Here is a tiny trained network, its code and every weight. The questions are about switching its units off for an input and a target symbol, where a switched-off unit gives its printed mean instead of its output.

import numpy as np


def w(rows, s, z=0):
    codes = np.array(rows[::2]) - 128.0
    scale = np.full(codes.shape[1], s)
    scale[-1] = z or s
    return codes * scale


def norm(h):
    return h / np.sqrt((h * h).mean(-1, keepdims=True) + 1e-5)


def f(y):
    return np.maximum(y, 0)


def softmax(a):
    e = np.exp(a - a.max(-1, keepdims=True))
    return e / e.sum(-1, keepdims=True)


def log_softmax(a):
    a = a - a.max(-1, keepdims=True)
    return a - np.log(np.exp(a).sum(-1, keepdims=True))


def net(x, mask):
    ids = ['αβδεθλμξπστφψ'.index(c) for c in x.split()]
    T = len(ids)
    res = E[ids] + P[:T]
    q, k, v = (norm(res) @ M[0].T for M in (Q, K, V))
    z = softmax(np.where(np.tri(T) > 0, q @ k.T / 3**0.5, -1e9)) @ v
    res = res + np.where(mask[0], z, O[0][:, -1]) @ O[0][:, :-1]
    y = f(norm(res) @ A[0][:, :-1].T + A[0][:, -1])
    res = res + np.where(mask[1:9], y, B[0][:, -1]) @ B[0][:, :-1]
    return log_softmax(norm(res)[-1] @ U[:, :-1].T + U[:, -1])


Q, K, V, O, A, B = {}, {}, {}, {}, {}, {}
E = w([
[196,132,146,163],'α',
[194,134,150,169],'β',
[206,138,160,192],'δ',
[208,138,161,190],'ε',
[213,138,153,195],'θ',
[50,116,73,155],'λ',
[213,115,146,189],'μ',
[213,162,131,184],'ξ',
[233,124,65,148],'π',
[130,178,208,182],'σ',
[71,105,247,100],'τ',
[81,153,152,8],'φ',
[162,220,106,125],'ψ',
],0.016)
P = w([
[244,143,141,69],'0',
[221,145,143,93],'1',
[195,145,133,108],'2',
[171,141,126,131],'3',
[151,143,121,148],'4',
[132,144,115,162],'5',
[118,141,107,176],'6',
[103,143,102,188],'7',
[92,141,93,200],'8',
[80,146,90,211],'9',
[66,146,82,226],'10',
[57,148,83,241],'11',
[47,152,87,255],'12',
],0.0095)
Q[0] = w([
[3,69,163,41],'H0',
[181,142,114,127],'H0',
[131,221,117,233],'H0',
],0.012)
K[0] = w([
[238,105,214,93],'H0',
[39,169,190,161],'H0',
[11,73,42,220],'H0',
],0.011)
V[0] = w([
[186,109,26,134],'H0',
[80,35,110,49],'H0',
[157,9,156,176],'H0',
],0.013)
O[0] = w([
[138,116,12,140,202],'H0',
[42,84,106,145,2],'H0',
[166,4,110,137,127],'H0',
],0.019,0.0086)
A[0] = w([
[37,171,95,128,83],'N0',
[178,39,139,12,253],'N1',
[68,185,194,70,173],'N2',
[178,178,208,130,209],'N3',
[8,116,62,182,91],'N4',
[190,182,93,97,135],'N5',
[67,222,198,134,211],'N6',
[111,127,64,149,206],'N7',
],0.014,0.007)
B[0] = w([
[118,123,174,132,152],'N0',
[29,160,161,115,217],'N1',
[122,87,10,150,153],'N2',
[77,73,166,122,244],'N3',
[128,171,250,237,187],'N4',
[81,142,95,168,241],'N5',
[131,129,58,3,178],'N6',
[26,97,187,119,218],'N7',
],0.013,0.011)
U = w([
[43,125,91,156,131],'α',
[113,134,158,151,247],'β',
[202,110,159,119,118],'δ',
[208,121,171,130,60],'ε',
[223,106,142,141,185],'θ',
[120,124,137,148,1],'λ',
[181,6,122,176,189],'μ',
[215,192,113,191,67],'ξ',
[156,105,17,195,157],'π',
[176,220,236,74,40],'σ',
[98,24,201,75,112],'τ',
[69,135,98,51,166],'φ',
[137,248,119,84,212],'ψ',
],0.018,0.0053)

Each question gives the input, a string of symbols that net reads in full, and the target symbol t.
The units are the heads (3 rows each of Q, K, V and O) and the neurons (one row each of A and B). Each row of codes is followed by its name. A weight is (code - 128) times the scale printed after its matrix; where a second scale follows, it is the last column's (O, A, B and U).
mask holds one flag per unit, heads first, then neurons. A switched-off unit (its flag False) gives its mean, the last column of its rows in O or B, instead of its output. The means were averaged over made-up inputs and are rounded, as every weight is.
A unit's drop is (log p(t) with every unit on - log p(t) with that unit switched off) / (log p(t) with every unit on - log p(t) with every unit switched off).
The circuit of an input: a set's keep is (log p(t) with only the set's units on - log p(t) with every unit switched off) / (log p(t) with every unit on - log p(t) with every unit switched off). Starting from all 9 units, units are removed one at a time, each time the one whose removal leaves the highest keep (on an exact tie, the one counted first), for as long as the keep stays at least 0.8.
units of the circuit, in order: the units of the circuit, biggest drop first
top k neurons: the k neurons with the biggest drops, biggest first
drop when u is switched off: that unit's drop, to one decimal
input λ δ δ π ε, target α: units of the circuit, in order -> [H0]
input τ θ π δ φ β μ θ, target μ: units of the circuit, in order -> [N4, H0]
input ξ β θ μ τ σ, target τ: top 2 neurons -> [N3, N2]
input β β ξ ε φ μ δ, target φ: units of the circuit, in order -> [H0, N6, N4]
input β β φ β δ, target φ: units of the circuit, in order -> [H0, N6]
input τ τ λ α ψ λ λ, target β: units of the circuit, in order -> [N4, H0]
input β ξ β, target ξ: top 4 neurons -> [N7, N6, N5, N4]
input σ β π δ μ σ θ φ π ξ, target φ: units of the circuit, in order -> [H0, N6, N4]
input τ τ ψ ξ, target ψ: units of the circuit, in order -> [H0, N6]
input δ β μ, target μ: top 2 neurons -> [N4, N1]
input θ ξ β, target ξ: top 2 neurons -> [N7, N6]
input ψ μ π σ α τ μ β θ τ θ ξ, target τ: units of the circuit, in order -> [H0, N3]
input σ τ σ τ θ σ δ μ μ φ ε, target φ: top 2 neurons -> [N6, N2]
input β θ σ β α, target σ: top neuron -> [N7]
input ξ β ε, target ξ: top 2 neurons -> [N7, N5]
input ξ ψ σ, target ψ: top 2 neurons -> [N6, N2]
input α ψ μ ξ β β β δ μ ε, target μ: top 2 neurons -> [N4, N3]
input π μ φ β θ, target φ: top 2 neurons -> [N6, N3]
input β τ μ δ, target τ: top 3 neurons -> [N3, N4, N1]
input β μ τ μ ψ β θ φ ε μ, target φ: top 2 neurons -> [N6, N3]
input β μ θ δ ξ β σ ξ α θ τ β, target τ: drop when N3 is switched off -> 0.2
input θ δ ε ξ τ φ π δ ψ φ β ψ, target ψ: drop when N0 is switched off -> 0.0
input θ ψ α, target ψ: drop when H0 is switched off -> 1.4
